Each row was made from one path, in order. Every step used is in the known rows, and no mark comes twice. Write each row's path.
Each row is shifted at random along 7 fixed directions that mean nothing.
Known rows:
furo -> varo -> vova -> doviz -> dulo -> kivi: [ 1.14 -0.51 -2.43 -0.42  0.86  0.55 -0.32 -1.33  0.59 -0.11  1.43  0.31
  1.55 -0.32 -2.30 -0.65 -1.56 -0.23  0.04  0.53  0.18  0.63  0.76 -1.15
  0.94  0.62 -0.32  0.02  1.18 -0.32  2.04  0.39  0.26 -0.01 -0.36 -1.96
  0.02 -0.17 -0.42 -0.19 -1.52]
varo -> vova -> furo -> gazuvip: [ 1.67  1.47  1.19 -1.29 -0.03  1.30  0.96  1.39  0.19  0.19 -1.61 -0.11
  0.08 -0.94 -1.16  0.85  1.70 -0.62 -0.93 -1.12  0.23 -1.41  0.14 -0.44
  0.83  0.85  1.15  1.27  1.04 -1.35 -2.41  0.71 -0.70 -1.22  2.22 -0.59
  0.73  1.91  0.78  0.34 -0.67]
doviz -> kivi -> dulo -> vova -> furo -> gazuvip: [ 0.85  2.21 -0.34  2.45  0.58  1.40 -0.55  0.16  0.47 -0.97  0.96  0.14
  2.61  0.43 -0.74 -0.17 -0.30  0.17 -2.89  2.90 -2.09  0.15 -0.63 -0.92
 -0.92 -0.35  0.13 -0.31  1.91  0.28 -4.73  0.25  1.75  1.08  0.41 -1.20
 -1.04 -1.09  0.91 -0.94 -2.60]
gazuvip -> varo -> vova -> doviz -> dulo -> kivi: [-0.62 -2.57 -5.59 -1.62  0.96 -0.02 -1.00 -1.10  1.24  0.90  1.37 -2.14
 -1.85  0.00  0.88 -2.50 -2.01  1.57  2.35 -0.57  0.44  2.38 -1.35 -0.30
  0.18 -0.77  0.36 -0.19 -0.84  1.20  4.07 -0.31 -1.48 -0.76 -2.49 -2.32
 -2.16 -0.71 -3.33 -0.72 -0.11]
dulo -> kivi -> gazuvip -> fugat -> varo -> vova -> doviz: [-0.04 -1.08 -2.61 -1.02  1.20 -0.11 -0.76 -0.45  2.25 -1.83  1.33 -0.29
 -1.09  0.13  1.62 -1.79 -0.23  1.38 -0.04  0.44  0.21  1.51 -0.11 -0.12
 -0.55  1.80 -0.03  1.31  0.26 -0.06  1.07 -3.03  0.70 -0.53 -0.48 -0.93
 -0.36 -0.44 -1.56  1.05 -0.33]
fugat -> varo -> vova -> kivi -> gazuvip: [ 1.33  0.94 -1.45  0.04 -2.12  1.08  1.45 -1.01 -2.12  0.31 -3.21 -1.41
  0.43 -1.28  0.03  1.74  0.95  0.00 -0.63 -0.22 -0.12 -0.35 -1.39 -2.16
 -0.81 -1.29  0.24  0.12 -0.51  1.30  0.30  0.92  0.67 -0.61 -0.35 -0.33
  0.31 -0.21  0.57 -0.25  0.40]
fugat -> doviz -> kivi -> dulo -> vova -> furo -> gazuvip: [-1.05  0.32 -1.15  1.80 -0.23 -0.47 -0.38 -0.13 -0.77  1.35 -0.62 -0.36
 -0.42  1.97  1.37  0.46  0.86 -0.57 -1.09  0.12 -0.24 -2.17 -1.45  1.20
  0.46 -1.98 -0.14 -1.14 -0.54  1.16 -3.07  2.21 -1.67  0.34 -1.03  1.10
 -0.80  0.40 -0.23 -1.22  0.22]
varo -> vova -> furo -> gazuvip -> fugat -> dulo -> kivi: [ 0.61  0.40 -0.31 -1.12  0.04 -0.61  1.22  0.78  0.26  1.71 -0.93 -0.40
 -1.68 -0.30 -0.24  0.74  0.45  1.35 -0.47 -1.52  0.27  0.85 -0.91 -0.25
  0.80 -1.34  0.13  0.13  1.18 -0.66  1.65  0.49 -1.56 -2.07  0.52  0.00
 -0.77  0.42 -0.51 -0.53 -0.21]
varo -> vova -> doviz -> fugat -> dulo -> kivi: [-0.70  0.49 -2.21 -1.73 -0.37 -1.45  0.30 -0.40  0.41  0.85 -1.35 -1.30
 -1.12 -0.50  0.99  0.84  0.51  0.01  1.30 -2.41  1.75 -1.21  0.62  0.74
  0.64 -0.23 -0.29  1.74  1.32 -0.62  2.63 -0.14  0.32 -2.82 -1.86 -0.06
  1.13 -0.54 -1.18  0.15 -1.11]
furo -> gazuvip -> vova -> kivi: [ 1.71  2.57  4.35  1.51 -0.53  1.10  0.30  1.57 -1.01 -0.07 -1.97  0.81
  1.36 -0.37 -1.82  1.65  1.85 -1.75 -3.09  0.12 -1.19 -0.39 -0.12 -0.78
 -0.69 -0.21 -0.42  0.01  2.21 -0.51 -4.45  1.04  0.93 -0.67  3.46  0.80
  1.62  1.27  1.95  0.95 -0.70]
doviz -> vova -> furo -> fugat -> gazuvip: [-0.79  2.50  3.47  1.40  0.48 -0.40 -1.62  1.54  1.17  0.19  0.31 -0.20
 -0.33  0.34  0.94  0.68  1.64 -1.46 -2.92  1.04 -1.05 -1.58  0.44  1.80
 -1.19  0.45  0.18  0.29  2.31 -0.95 -1.90  0.03  1.71 -1.40  1.42 -0.04
  0.21 -0.99  0.71  0.62 -1.08]
fugat -> kivi -> dulo -> vova -> doviz: [ 0.10  1.90 -0.89  2.46  0.16 -0.35 -1.73 -0.02 -0.16  1.98 -1.52 -0.96
 -0.27  0.50  1.36  1.17  1.03 -2.28  0.31 -0.90 -0.77 -0.70 -1.52  0.22
 -1.14 -2.78  0.22  0.48  1.25  1.74  0.10  0.39  0.60 -0.17  0.45  0.61
  0.52 -1.78  0.65 -1.44 -0.45]
doviz -> fugat -> gazuvip -> kivi -> dulo -> vova: [ 2.03  1.20  3.84 -2.14 -1.73  0.63  2.76  0.55  1.00 -0.71 -2.77 -0.13
  1.20 -2.27 -1.50  1.96  2.42 -0.37  1.42 -1.73  2.34 -2.27  0.01  0.37
  0.90  0.70  0.61  2.73  0.76 -2.50 -1.30  0.07  0.45 -1.11  0.61  1.20
  1.60  1.70  1.53 -1.44 -0.11]
dulo -> kivi -> gazuvip -> varo -> vova: [ 0.27 -1.60 -1.01 -3.25  1.39  1.14  1.42  1.27  1.27 -2.39  1.22  0.64
  0.75 -0.08  0.30 -1.83 -0.01  0.58  1.99 -1.93  2.01  0.20  1.86  0.09
  1.42  3.59  0.36  1.24 -1.57 -1.60  0.31 -1.81 -0.90 -0.48 -1.01  0.11
  1.65  1.82 -0.41  0.88  1.01]
gazuvip -> fugat -> varo -> vova -> kivi: [ 0.84  0.41  0.31  0.00  1.17 -0.48 -1.78  1.27  2.35  1.08  0.69  0.02
 -0.84 -1.37 -0.35 -0.08 -0.32 -0.66 -0.16 -0.72  0.44  1.20  0.34  0.07
  0.07 -0.27  0.07  1.68  1.31 -0.43  2.28 -1.91 -0.33 -1.79  2.05 -0.72
 -0.45 -0.05 -0.09  0.20  0.17]
kivi -> gazuvip -> fugat -> dulo: [-2.77 -1.62  1.54 -0.15  1.13 -1.90  0.03  1.75 -1.14  1.19  1.92  0.96
 -1.49  0.78  1.69 -0.66 -1.10  0.34  2.30 -2.65 -0.03  2.12  1.71  1.60
  1.00  0.23 -0.19 -0.91 -1.78  0.00  2.18 -0.46 -2.25  0.85 -1.34  1.11
 -0.45 -0.50  0.05  0.56  1.28]
furo -> fugat -> dulo -> vova -> kivi -> gazuvip: [-1.95  0.89 -0.59 -0.61  0.94 -1.24  0.22  0.09 -0.04  1.36  1.67  0.03
 -0.66  0.49  0.99  0.01 -0.45  0.05 -0.48 -2.92  0.14 -0.67  0.97  1.89
  1.28 -0.86  0.31  0.89 -0.27  0.00 -0.92  0.00 -1.38 -1.29 -0.07 -0.01
 -0.20 -0.90  0.68 -0.29 -0.26]
dulo -> vova -> kivi -> gazuvip -> fugat: [-1.20 -1.32  0.40 -0.77  1.19 -0.26  0.07  0.67 -0.13  0.68  2.09  0.30
 -1.36  0.37  0.28 -1.14 -1.15  0.69  0.30 -2.05  0.37  1.92  0.52  0.82
  1.25  0.14  0.28  0.53 -1.28  0.80 -1.57 -0.55 -2.10  0.60 -0.28 -0.43
 -0.88  0.24 -0.05 -0.67  0.14]
doviz -> varo -> vova -> furo -> kivi -> gazuvip -> fugat -> dulo: [ 0.73  0.92 -0.27 -1.04 -1.41 -0.72  0.87  0.20 -1.16  2.37 -2.51 -0.67
 -0.61 -0.67 -1.00  2.39  0.69  0.96  0.25 -0.58 -0.19 -0.37 -1.29 -0.94
  0.21 -2.42  0.31 -0.81  0.33 -0.06  0.27  1.51 -0.92 -0.01  0.25  0.73
 -0.81  0.21  0.83 -0.47  1.39]
fugat -> gazuvip -> varo -> vova: [-0.72 -0.81 -0.63  0.80  0.95 -0.36 -0.49  1.91 -0.11  2.49  2.09 -0.53
 -1.89 -0.62  0.05 -0.55 -1.59 -0.56  1.11 -1.37 -1.49  4.31 -0.01 -0.20
 -0.04 -1.57  0.66 -1.73 -0.42  0.46  6.89  0.09 -1.79 -1.25 -0.41 -1.33
 -2.21 -1.48 -0.36 -0.89  1.15]
dulo -> kivi -> gazuvip -> vova -> doviz -> fugat -> varo: [ 0.29 -0.32  0.99  1.60 -0.78 -0.55 -1.04 -0.21 -0.05  1.05 -1.42 -0.18
 -1.50  0.93  0.84  0.02  1.23 -0.37 -0.10  0.66  0.52 -0.01 -2.20  0.38
 -0.66 -1.16 -0.81 -0.19 -0.56  1.43 -1.28  0.29 -1.20  1.46  0.71  1.06
 -1.16  0.87 -0.35 -0.95  1.45]
vova -> doviz -> dulo -> kivi -> gazuvip -> varo: [-0.19  0.88  1.43 -0.58  0.34  0.09 -0.08  0.36  0.48 -2.40  0.09  0.36
  1.51  0.35  0.75 -1.18  0.67  0.31  0.23  0.87  0.50 -1.60  1.55  0.24
 -0.57  2.57 -0.66  1.27  1.14 -1.99 -1.87 -1.92  2.61  0.72  0.37  0.72
  2.38 -0.06  0.50  1.98 -2.64]
furo -> fugat -> varo -> vova -> kivi: [ 0.80 -0.11  0.08  1.59  0.01  0.14 -0.59  0.04 -1.39  3.33 -0.31  0.60
 -0.14 -0.40 -2.23  1.64 -1.00 -1.92 -0.25 -0.79 -0.25  0.32 -0.62 -0.71
  0.95 -2.86 -0.22 -0.99 -0.86  1.87  1.54  2.16 -2.72 -0.48  1.53 -0.54
 -1.30  0.76  0.57 -1.40  2.52]
fugat -> doviz -> kivi -> dulo -> vova -> varo: [-1.05  0.99 -0.68  2.27  1.48 -1.14 -2.76  0.75  1.68  0.25  2.18  0.90
  1.07  1.23  1.24 -0.59 -0.24 -1.97 -0.53  0.39  0.33 -1.21  1.38  1.76
  0.31  0.01 -0.42  0.67  0.68 -0.05 -0.01 -0.94  0.25  0.12  0.47  0.90
  0.45 -1.13  0.48 -0.43 -0.53]
vova -> doviz -> kivi -> gazuvip -> fugat -> dulo: [-0.59 -1.50  2.19  1.28 -0.40 -1.31 -0.48  0.30 -0.91  0.17 -0.46  0.73
  0.12  0.02  0.57  0.49 -0.46 -0.30  0.45  0.60  1.21 -0.51  0.01  0.57
  0.39 -0.21 -1.10 -0.26 -0.77  0.85 -2.03  0.08 -0.62  1.48 -0.12  1.49
 -0.51  0.74 -0.33  0.17  0.16]
kivi -> gazuvip -> dulo -> vova: [-0.98 -1.22  0.31  0.11  1.21  0.34  0.55  0.68 -0.78  0.44  1.90  0.56
 -1.04  0.73  0.19 -1.30 -1.22  0.47  2.33 -2.08 -0.59  3.41  0.49 -0.07
  0.72  0.28  0.47 -0.65 -1.41  0.82  1.96 -0.36 -1.90  1.86 -1.33 -0.32
 -0.84 -0.57  0.26 -0.85  0.36]
doviz -> dulo -> kivi -> gazuvip -> fugat -> varo: [-0.83  0.46  2.14 -0.33 -0.83 -1.45  1.13  0.92 -1.73  1.37 -1.75  0.08
  0.29  0.56  0.77  1.11  1.45  0.25  1.74 -1.63  0.60 -1.02  0.13 -0.07
  0.31 -0.77 -0.89 -0.20 -0.16 -0.85  0.52  0.61 -0.49  0.62 -1.15  2.12
  0.99 -0.07  1.16 -0.26  0.24]
gazuvip -> vova -> kivi -> dulo: [ 0.00 -0.02 -1.53 -0.86  0.36  1.00 -0.31 -0.50  0.69 -1.46  0.13 -1.05
  0.31 -0.48  0.37 -1.12 -0.41  0.86 -0.13 -0.44 -0.88  1.37  0.14 -0.22
 -0.84  0.44  0.70  0.44  0.02 -0.02 -1.28 -0.80  0.98 -0.84 -0.24 -0.96
  0.81 -0.59 -0.69  0.92 -0.63]
vova -> kivi -> gazuvip -> varo: [ 1.15  1.48  1.49  1.32 -0.75  1.48 -0.72  0.93 -0.97  0.97 -2.51 -1.38
  0.20 -0.97  0.67  0.71  1.23 -0.65 -0.77  0.65 -1.38  0.26 -2.25 -0.90
 -1.93 -2.02  0.51  0.31  0.33  1.37 -2.21 -0.12  1.00 -0.18  1.80  0.18
 -0.05 -0.40  0.65 -0.47 -0.23]
varo -> vova -> doviz -> dulo -> kivi: [ 0.08 -1.00 -4.03 -1.21  1.44  0.36 -0.52 -1.09  2.20 -1.70  1.88 -0.76
  0.48 -0.45  0.27 -2.08 -1.69  0.46  1.33 -0.16  1.34  1.01  0.95 -0.22
  0.43  2.07  0.01  1.81  0.99 -0.18  1.07 -1.71  0.84 -0.91 -1.96 -2.32
 -0.20 -0.51 -2.17  0.34 -2.37]
doviz -> kivi -> gazuvip -> varo -> vova: [-0.02 -0.56 -1.49 -0.54 -0.70  0.83  1.03  0.78 -2.03 -0.48 -0.23 -0.60
  1.66 -0.36 -0.61  0.43 -0.84  0.47  0.29  0.35 -1.13  1.48  0.33 -2.08
 -0.32 -0.08  0.10 -2.06 -0.81  0.65  1.11  0.82  0.76 -0.13 -2.22 -0.63
  0.15 -0.88  0.07  0.10  0.75]
gazuvip -> varo -> vova -> doviz -> dulo: [-2.08 -0.67 -0.98  0.57  0.95 -1.43 -2.77  1.60 -0.86  2.07 -0.36 -0.42
 -1.87  1.92  2.52 -0.74 -0.10 -1.08  1.75 -1.04 -0.24 -0.22  0.67  1.72
 -0.43 -0.74 -0.75 -1.00 -0.41  0.96  2.80 -0.06 -0.78  0.84 -0.25  0.87
  0.33 -0.86 -1.28  1.68  1.80]
gazuvip -> fugat -> kivi -> dulo -> vova: [ 0.45  1.63  2.06  1.39  0.11 -0.39 -0.13  1.20 -0.55  1.38 -1.05  0.52
  0.78 -0.06 -0.35  1.87  0.83 -1.53  0.78 -1.27 -0.93  0.72  0.04 -0.60
 -0.58 -1.74  0.09  0.02  1.33  0.28  1.54  0.22  0.83 -0.22  0.56  1.25
  1.33 -1.57  1.72 -1.30  0.44]
fugat -> dulo -> kivi -> gazuvip -> varo: [-0.24  0.96  1.82  1.00 -0.10 -0.43  0.51  1.75 -1.14  1.31 -0.98  0.16
  0.27  0.32  0.94  0.63  0.80 -0.57  1.35 -1.41 -0.05  0.40 -0.20 -0.09
 -0.29 -1.18 -0.47 -0.44  0.02 -0.24  2.27 -0.03 -0.34 -0.06  0.00  1.95
  0.89 -0.57  1.18 -0.56  0.25]
dulo -> kivi -> gazuvip -> fugat -> doviz: [-1.18 -1.02  1.49 -0.19  0.24 -0.39  1.91  0.15 -1.23 -1.56  1.85  1.38
  0.20  0.48 -0.68 -0.12 -0.89  0.35  0.71 -0.98 -0.50  2.08  2.08 -0.76
  0.62  1.71 -0.28 -0.88 -0.19 -0.82  2.01 -0.43  0.52 -0.70 -1.97  0.47
  1.76 -0.38  0.41  0.61 -1.18]
varo -> vova -> doviz -> fugat: [-1.29 -1.09 -1.49 -1.48 -0.06 -0.65  0.00 -0.16 -1.37  1.18  0.43 -0.53
 -1.33 -0.28 -0.81  0.26 -1.11 -0.23  1.41 -1.86  0.11  0.68  1.47  0.05
  1.18  0.16  0.37 -0.21 -0.53  0.30  1.98  1.13 -1.02 -0.76 -1.72 -1.52
  0.14 -0.06 -0.87  0.35 -0.03]
vova -> furo -> kivi -> gazuvip: [-1.54  0.64 -0.60 -0.12  2.16  1.15 -0.09  0.72  0.95 -2.89  3.46  0.42
  1.34  0.88  0.70 -2.20 -1.23  0.46 -1.65  1.01 -1.54  1.40  1.92  0.49
 -0.76  3.18  0.33 -0.50  0.43 -1.13 -4.20 -1.44  1.60  0.78 -1.19 -1.25
  0.51 -0.32  0.21  2.13 -2.73]
dulo -> kivi -> gazuvip -> varo -> vova -> doviz -> fugat: [ 3.10  2.23  2.67  0.97  0.38  1.12 -1.11  1.12  2.18 -1.47 -0.51  1.43
  1.89 -1.20 -1.86  0.48  0.61 -1.02 -1.01  2.62  0.56 -0.47  0.60 -0.91
 -0.61  1.46 -0.29  2.57  2.64 -1.13 -1.26 -2.93  2.80  0.29  3.78 -0.30
  1.13  0.20  1.41  0.09 -1.20]
dulo -> vova -> furo -> fugat -> kivi -> gazuvip: [ 0.18  0.98  2.56  0.65 -0.84  0.32  1.24  0.38 -2.02  1.45 -2.01  0.42
 -0.31  0.86  0.08  1.88  1.79 -1.68 -0.70 -1.50  0.47 -2.49 -0.86  0.42
  0.41 -1.13  0.28 -0.50 -0.88  1.08 -3.26  2.39 -1.32  0.45  1.06  1.68
  0.68  1.18  1.48 -1.29  1.44]

Which path is each row?
[ 1.66  0.44  0.50 -1.45 -2.60  0.12  2.65 -1.97 -0.70 -1.37 -1.60 -0.29
  0.71 -1.22 -1.84  0.67  1.01  1.14 -0.17  0.11  1.08 -0.40 -0.08 -2.01
  0.46  0.69  0.41  0.41  0.26 -1.57  1.68  0.92  0.97 -0.64  0.59  0.23
  1.31  0.42  0.65 -0.35 -1.55]	fugat -> doviz -> dulo -> kivi -> gazuvip -> vova -> varo
[ 2.33  0.73  0.51  0.91 -0.77  0.21  0.47 -0.34  0.88  0.39 -0.58 -0.33
  0.35 -1.77 -1.79  0.46 -0.47 -0.24 -0.02  1.44  0.59  1.14 -0.60 -1.64
 -0.34 -0.72 -0.29  0.74  2.08 -0.86  4.34 -0.55  1.34 -0.91  1.44 -0.99
 -0.66 -0.64  0.06 -0.88 -1.98]	fugat -> gazuvip -> varo -> vova -> doviz -> dulo -> kivi
[ 0.83 -0.45 -1.44  1.22  0.11  0.99 -0.35 -0.39 -1.17 -1.11  0.71  0.99
  2.47  0.25 -2.01 -0.09 -1.67  0.37 -1.58  3.30 -1.79  0.66  0.28 -1.70
 -0.25 -0.15 -0.67 -2.17 -0.18  0.51 -1.47  0.66  0.81  1.48  0.19 -1.01
 -0.44 -0.01  0.09  0.89  0.32]	furo -> gazuvip -> varo -> vova -> doviz -> kivi -> dulo
[ 0.83  1.15  2.35  0.44 -1.00  0.87  0.42 -0.17  0.37 -0.52 -1.47 -0.21
  0.27  0.08  0.25  0.64  1.50  0.42 -1.80  1.70 -0.72 -0.89 -1.16  0.97
 -1.41 -0.18 -0.24 -0.40  0.99 -0.63 -1.17  0.38  1.60  0.64  0.54  0.78
  0.04 -0.10  0.56 -0.30  0.26]	doviz -> fugat -> gazuvip -> kivi -> dulo -> vova -> furo -> varo
[ 0.07 -0.78  1.61 -0.77 -0.77  0.45  0.76 -0.43  0.16 -1.28  0.57  0.29
  0.47 -0.46 -1.31 -0.09 -0.02  0.48 -1.05  1.59 -0.11 -1.83  0.21 -0.17
  0.43  0.90  0.69 -0.83 -0.86 -1.15 -1.72  0.82  0.14 -0.88  0.74  0.01
  0.24  1.41 -0.06  0.41 -0.47]	vova -> furo -> fugat -> doviz -> kivi -> gazuvip -> varo
[-1.66 -2.93 -0.91 -1.31  1.56 -1.48 -0.77 -0.07  1.65 -1.31  4.56  1.90
 -1.26 -0.12  0.06 -2.85 -3.36  1.40  1.78  0.30  1.85  1.85  3.11  1.72
  1.85  3.08 -0.41  0.23 -2.34 -1.01  3.59 -2.42 -1.69  1.73 -0.32 -1.07
 -1.52  0.55 -1.07  1.51  1.06]	kivi -> gazuvip -> varo -> vova -> doviz -> fugat -> dulo
[ 1.08  0.41  2.79  1.21 -1.11  0.60  0.44  0.36 -0.58  1.40 -1.83  0.07
  0.49  0.16 -0.80  1.38  1.26 -0.40 -1.16  1.44 -0.10 -2.22 -1.71  0.32
 -0.03 -2.13  0.16 -0.78 -0.57  0.06 -1.89  2.11 -0.83  0.65  1.93  1.37
 -0.86  0.99  0.76 -1.81  1.34]	doviz -> kivi -> dulo -> vova -> furo -> fugat -> gazuvip -> varo
[-2.97 -1.33 -3.72 -2.52  1.74 -0.77  0.18 -1.07  1.64 -0.85  4.93 -0.74
 -1.48  0.14  1.39 -3.09 -2.54  2.92 -0.43 -1.44 -0.96  2.32  1.12  1.48
  0.56  0.89  0.89 -0.02 -1.36 -0.58  2.11 -1.50 -0.81 -1.61 -1.74 -2.15
 -1.72 -1.72 -1.40  0.73 -0.73]	furo -> fugat -> dulo -> vova -> kivi -> gazuvip -> varo
[ 0.36  0.72  3.57  0.39 -0.59 -0.25 -0.15  0.10  0.07 -0.66  0.87  1.80
 -0.24  0.22 -2.25  0.60  0.48 -0.52 -1.10  0.77 -0.96 -1.06  1.36  0.12
  0.48  1.18  0.62 -0.75  0.41 -1.44 -0.95  0.48  0.09  0.19  2.90  0.54
  0.77  1.02  1.61  1.00  0.52]	kivi -> gazuvip -> vova -> furo -> fugat -> doviz -> varo
[ 0.73  1.22  0.29 -0.62 -0.83 -0.10  0.34 -0.66  0.32  0.51 -0.91 -0.10
  1.22  0.09 -1.56  1.30  1.51 -0.70 -0.89 -0.47  0.42 -3.79  0.43  0.07
  1.37 -0.50  0.68  0.22  0.93 -1.92 -0.18  1.99  0.10 -1.02  0.66  0.83
  2.02  0.59  1.45 -0.82 -1.45]	fugat -> doviz -> kivi -> dulo -> vova -> furo -> varo
[ 1.39  0.19 -0.82  1.17 -0.64 -0.40 -0.90 -0.29  0.02  1.32 -0.86 -0.38
 -0.05 -1.06 -0.29  0.43 -0.79 -0.74  0.87  1.09  0.51  0.45 -1.26 -1.02
 -0.53 -1.77 -0.10 -0.37  0.02  1.17  2.38 -0.29  0.16  0.79  1.17 -0.44
 -1.33 -0.81  0.20 -0.79  0.67]	fugat -> kivi -> gazuvip -> varo -> vova -> doviz -> dulo
[ 0.22  0.20 -1.26 -1.20  0.72  0.44  0.12 -2.37  1.73 -2.91  2.67  1.07
  2.55 -1.02 -2.31 -0.55 -1.07 -0.23 -0.17  0.85 -0.12 -1.51  2.12 -0.42
  0.47  2.60  0.50  1.29  0.79 -1.53 -1.60 -0.58  2.03 -0.37 -0.28 -1.53
  1.12 -0.03  0.65  0.56 -1.67]	furo -> fugat -> kivi -> dulo -> vova -> doviz -> varo
[-1.30 -0.30  0.89  1.02  0.81  0.34 -0.61  0.60  0.03 -1.03 -0.07  0.37
 -0.63  2.00  3.20 -1.31  0.63  0.65 -0.68  1.23 -0.49 -0.57 -0.63  1.70
 -1.62  0.70 -0.75 -0.77 -0.94  0.67 -1.55 -0.93  0.41  0.76  0.13  1.76
  0.05  0.07 -1.12  1.25  1.27]	vova -> furo -> fugat -> dulo -> kivi -> gazuvip -> varo
[-2.72  0.20 -0.91  1.55  1.00 -1.89 -2.84  1.03  0.16  2.68 -0.23 -0.37
 -2.36  3.14  3.64 -0.53  1.32 -0.51 -0.09 -0.73 -0.79 -1.49 -1.97  3.67
 -0.64 -2.50 -1.27 -1.05 -0.74  1.66 -2.88  0.30 -2.43  1.52 -0.72  1.84
 -1.53 -0.02 -0.74  0.08  3.00]	furo -> gazuvip -> kivi -> dulo -> vova -> doviz -> fugat -> varo
[ 0.75  0.90  0.01  0.26  0.80 -0.75 -2.74  0.95  2.39  0.52 -1.06  0.18
 -0.06 -0.55  1.08  0.28  0.67 -1.70  0.99  0.56  1.21 -1.95  0.15  1.56
 -0.68 -0.35 -0.24  1.62  0.73 -0.30  0.49 -1.98  0.89 -0.53  1.93  0.79
  0.77 -0.02 -0.06  0.51  1.65]	gazuvip -> varo -> vova -> doviz -> fugat -> kivi -> dulo
[ 1.22  1.49  3.26 -0.28 -1.06  0.36  1.75 -0.01 -1.63  0.56 -1.96  0.62
  0.04  0.05 -1.22  1.51  1.71 -0.38 -0.76 -1.06 -0.09 -1.23 -0.10 -0.78
  0.10 -0.31 -0.02 -1.07  0.61 -1.11  0.72  1.49  0.31  0.67  1.36  1.74
  2.01  0.53  2.57 -0.07 -0.47]	fugat -> kivi -> gazuvip -> dulo -> vova -> furo -> varo
[-0.25 -0.66  0.49 -0.74 -1.36 -0.13  0.38 -0.75 -0.48 -0.05 -1.73 -0.91
 -1.25 -0.17  1.24  0.18  1.45 -0.16  0.38 -0.15  1.16 -1.40 -1.50  0.42
 -0.59 -0.01  0.02  0.44 -1.21  0.86 -1.03  0.63 -0.03  0.53 -0.54  0.80
 -0.08  0.80 -0.46 -0.63  0.89]	dulo -> vova -> doviz -> fugat -> kivi -> gazuvip -> varo
[-0.50 -1.03 -1.71  0.16  0.88 -0.99 -2.01 -0.06  1.34 -1.19  0.75  0.46
  0.70  0.41  0.81 -0.60 -0.75  0.24  0.15  1.49  0.16 -0.45  1.16  0.31
 -0.28  0.95 -0.84  0.11  0.13 -0.24  0.41 -1.71  1.03  0.41 -0.52  0.13
  0.42 -0.48 -0.99  1.63  0.62]	gazuvip -> fugat -> varo -> vova -> doviz -> kivi -> dulo
[-0.05  0.35  2.16  1.23 -1.27 -0.38 -0.54 -0.01 -0.71  1.60 -2.26 -0.47
 -1.51  0.21  1.03  0.91  1.68 -0.47  0.33  0.63 -0.16 -1.03 -1.49  1.11
 -0.83 -1.79  0.00  0.44 -0.43  0.43  0.81  0.67 -0.14  1.24  1.27  1.24
 -0.53 -0.16  0.22 -1.00  1.05]	kivi -> dulo -> vova -> doviz -> fugat -> gazuvip -> varo
[ 0.15 -0.27  0.09  0.20 -0.49 -0.70  0.83 -0.46 -0.62  0.53  0.15  0.92
 -0.38  0.48 -1.32  0.85 -1.14  0.66 -0.17  1.01  0.07  0.79  0.38 -0.55
  0.67 -0.55 -0.17 -1.38 -0.11 -0.10  1.05  0.66 -0.45  1.06  0.09  0.08
 -0.55  0.02  0.19  0.29  0.43]	varo -> vova -> furo -> kivi -> gazuvip -> fugat -> doviz -> dulo
[-0.14 -1.66 -2.09 -2.07 -0.97  0.89  2.64 -2.23 -0.60 -3.47  1.46  0.41
  1.32 -0.57 -1.75 -0.14 -1.60  1.43 -1.24  1.28  0.37 -0.77  1.89 -1.30
  1.14  2.85  0.64 -0.96 -1.21 -0.69 -0.90  0.82  1.02 -1.36 -2.22 -1.67
  0.61  0.77 -0.96  1.15 -0.84]	varo -> vova -> furo -> fugat -> doviz -> kivi -> gazuvip
[-0.82 -1.04 -2.81 -0.18  0.99  0.08 -1.14 -1.24  1.13 -1.20  2.02  0.56
  0.13  0.04  0.59 -0.72 -1.35 -0.54 -0.43  0.43  0.29 -0.71  0.78  1.18
  0.33  1.11  0.04  0.51 -1.05  1.25 -1.85 -1.07 -0.25 -1.10 -0.82 -1.03
 -0.88  0.35 -1.13  0.91  1.70]	furo -> fugat -> doviz -> varo -> vova -> kivi -> gazuvip
[ 0.92  1.58  2.42  1.59 -0.83 -1.00 -0.56 -0.03 -0.18  0.94 -1.63  0.11
  0.38 -0.25 -0.22  1.04  1.12 -0.05 -0.01  1.17 -0.17 -0.71 -0.93 -0.84
 -0.78 -1.28 -0.78  0.89  1.86 -0.45 -0.18 -0.74  1.34  0.97  1.64  0.91
  0.20 -0.78  1.20 -0.38 -1.80]	vova -> doviz -> dulo -> kivi -> gazuvip -> fugat -> varo
[ 0.10 -0.90  0.61  1.97 -1.13  0.68  0.20 -0.99 -3.70  2.03 -2.83  0.25
 -0.42  1.89 -0.60  1.55  0.71 -0.90  0.98  0.25 -0.67 -0.03 -2.68 -0.83
 -0.43 -2.57 -1.06 -2.40 -1.68  3.17 -2.99  3.15 -2.02  4.15 -1.01  1.93
 -0.77  1.40  0.45 -1.01  2.52]	furo -> kivi -> gazuvip -> dulo -> vova -> doviz -> varo
